Below is a small trained network, with its code and all its weights. Each question gives an input and a target symbol and asks what happens when units are switched off, that is, made to give their printed mean instead of their output.

import numpy as np


def w(rows, s, z=0):
    codes = np.array(rows[::2]) - 128.0
    scale = np.full(codes.shape[1], s)
    scale[-1] = z or s
    return codes * scale


def f(y):
    return np.maximum(y, 0)


def softmax(a):
    e = np.exp(a - a.max(-1, keepdims=True))
    return e / e.sum(-1, keepdims=True)


def log_softmax(a):
    a = a - a.max(-1, keepdims=True)
    return a - np.log(np.exp(a).sum(-1, keepdims=True))


def net(x, mask):
    ids = ['αδηθμξπτφψ'.index(c) for c in x.split()]
    T = len(ids)
    res = E[ids] + P[:T]
    r = res
    for j in range(2):
        rows = slice(2 * j, 2 * j + 2)
        q, k, v = (r @ M[0][rows].T for M in (Q, K, V))
        z = softmax(np.where(np.tri(T) > 0, q @ k.T / 2**0.5, -1e9)) @ v
        o = O[0][rows]
        res = res + np.where(mask[j], z, o[:, -1]) @ o[:, :-1]
    y = f(res @ A[0][:, :-1].T + A[0][:, -1])
    res = res + np.where(mask[2:6], y, B[0][:, -1]) @ B[0][:, :-1]
    return log_softmax(res[-1] @ U[:, :-1].T + U[:, -1])


Q, K, V, O, A, B = {}, {}, {}, {}, {}, {}
E = w([
[184,138,145,153,33,181],'α',
[103,175,69,179,138,78],'δ',
[135,71,113,110,205,223],'η',
[98,76,188,49,46,167],'θ',
[184,130,130,94,212,190],'μ',
[211,23,115,200,83,68],'ξ',
[53,252,128,106,76,178],'π',
[118,34,132,2,215,118],'τ',
[54,111,177,206,182,141],'φ',
[221,135,66,54,87,142],'ψ',
],0.018)
P = w([
[248,206,214,73,138,66],'0',
[205,184,188,102,165,99],'1',
[177,160,163,118,171,111],'2',
[156,142,148,130,164,118],'3',
[142,138,136,131,166,123],'4',
[124,140,127,134,157,123],'5',
[121,125,121,136,154,129],'6',
[106,121,114,142,149,131],'7',
[106,124,110,140,137,129],'8',
[94,128,104,142,139,130],'9',
[93,123,100,143,136,134],'10',
[83,122,95,145,130,134],'11',
[84,112,100,147,128,135],'12',
[84,115,96,139,129,134],'13',
],0.013)
Q[0] = w([
[44,102,254,174,157,106],'H1',
[82,47,142,104,140,85],'H1',
[70,179,105,70,165,60],'H2',
[175,175,92,167,153,149],'H2',
],0.0067)
K[0] = w([
[89,128,254,104,191,150],'H1',
[153,138,209,217,110,121],'H1',
[202,38,156,133,137,90],'H2',
[171,94,58,186,130,246],'H2',
],0.0075)
V[0] = w([
[171,130,135,237,129,1],'H1',
[132,109,125,21,182,165],'H1',
[152,196,161,243,106,77],'H2',
[221,129,110,184,92,151],'H2',
],0.0067)
O[0] = w([
[73,111,2,206,131,53,169],'H1',
[226,111,149,26,205,76,251],'H1',
[200,187,195,78,159,99,146],'H2',
[210,68,130,86,90,138,179],'H2',
],0.0082,0.0018)
A[0] = w([
[233,107,254,247,181,177,68],'N1',
[95,183,113,97,36,219,131],'N2',
[215,93,181,25,98,220,132],'N3',
[89,63,186,54,65,17,253],'N4',
],0.0056,0.0054)
B[0] = w([
[150,188,122,203,152,231,177],'N1',
[109,75,42,109,254,172,176],'N2',
[7,57,10,109,90,184,254],'N3',
[172,99,226,165,226,223,215],'N4',
],0.0086,0.0073)
U = w([
[103,184,129,186,9,231,67],'α',
[91,166,146,88,141,49,200],'δ',
[3,102,20,214,182,157,102],'η',
[36,102,238,86,39,125,162],'θ',
[234,183,172,89,213,186,254],'μ',
[190,80,161,184,142,135,48],'ξ',
[30,248,157,54,120,149,99],'π',
[101,85,153,70,255,52,18],'τ',
[99,211,200,193,207,194,41],'φ',
[128,96,92,52,77,93,95],'ψ',
],0.0057,0.0086)

Each question gives the input, a string of symbols that net reads in full, and the target symbol t.
The units are the heads (2 rows each of Q, K, V and O) and the neurons (one row each of A and B). Each row of codes is followed by its name. A weight is (code - 128) times the scale printed after its matrix; where a second scale follows, it is the last column's (O, A, B and U).
mask holds one flag per unit, heads first, then neurons. A switched-off unit (its flag False) gives its mean, the last column of its rows in O or B, instead of its output. The means were averaged over made-up inputs and are rounded, as every weight is.
A unit's drop is (log p(t) with every unit on - log p(t) with that unit switched off) / (log p(t) with every unit on - log p(t) with every unit switched off).
The circuit of an input: a set's keep is (log p(t) with only the set's units on - log p(t) with every unit switched off) / (log p(t) with every unit on - log p(t) with every unit switched off). Starting from all 6 units, units are removed one at a time, each time the one whose removal leaves the highest keep (on an exact tie, the one counted first), for as long as the keep stays at least 0.8.
circuit, biggest first: the units of the circuit, biggest drop first
k most important neurons: the k neurons with the biggest drops, biggest first
which heads matter: for each layer, one digit per head in row order, 1 if its drop is at least 0.15 and else 0, layers parted by /
drop of u: that unit's drop, to one decimal
input θ π δ ξ θ δ ψ θ ξ φ δ δ τ θ, target η: which heads matter	10
input α η τ η α θ ψ η ψ, target η: which heads matter	01
input δ α μ ξ θ η δ η δ δ φ, target φ: circuit, biggest first	(N3, H1)
input α δ π η θ φ, target φ: circuit, biggest first	(N3, N1)
input φ ξ δ ψ δ φ δ θ, target μ: circuit, biggest first	(N4)
input α π δ α ψ, target ψ: circuit, biggest first	(N3, H2, H1)
input α π θ α δ, target μ: which heads matter	01
input π π α α π η ψ ξ, target μ: circuit, biggest first	(N3, N4)
input ψ η η, target η: circuit, biggest first	(H2, N4)
input ξ α δ δ α α δ τ δ π, target μ: 2 most important neurons	(N2, N3)
input η φ π ψ, target ψ: 3 most important neurons	(N3, N1, N2)
input δ δ δ, target δ: 2 most important neurons	(N3, N4)
input μ θ η, target η: 2 most important neurons	(N3, N4)
input η π μ ψ ξ θ θ τ δ, target μ: which heads matter	10
input π φ δ, target δ: most important neuron	(N4)
input η μ π δ η δ φ, target μ: drop of N2	0.0
input θ η θ η θ α ψ ψ, target η: drop of N3	2.0
input φ δ τ ψ τ, target η: drop of H2	1.2
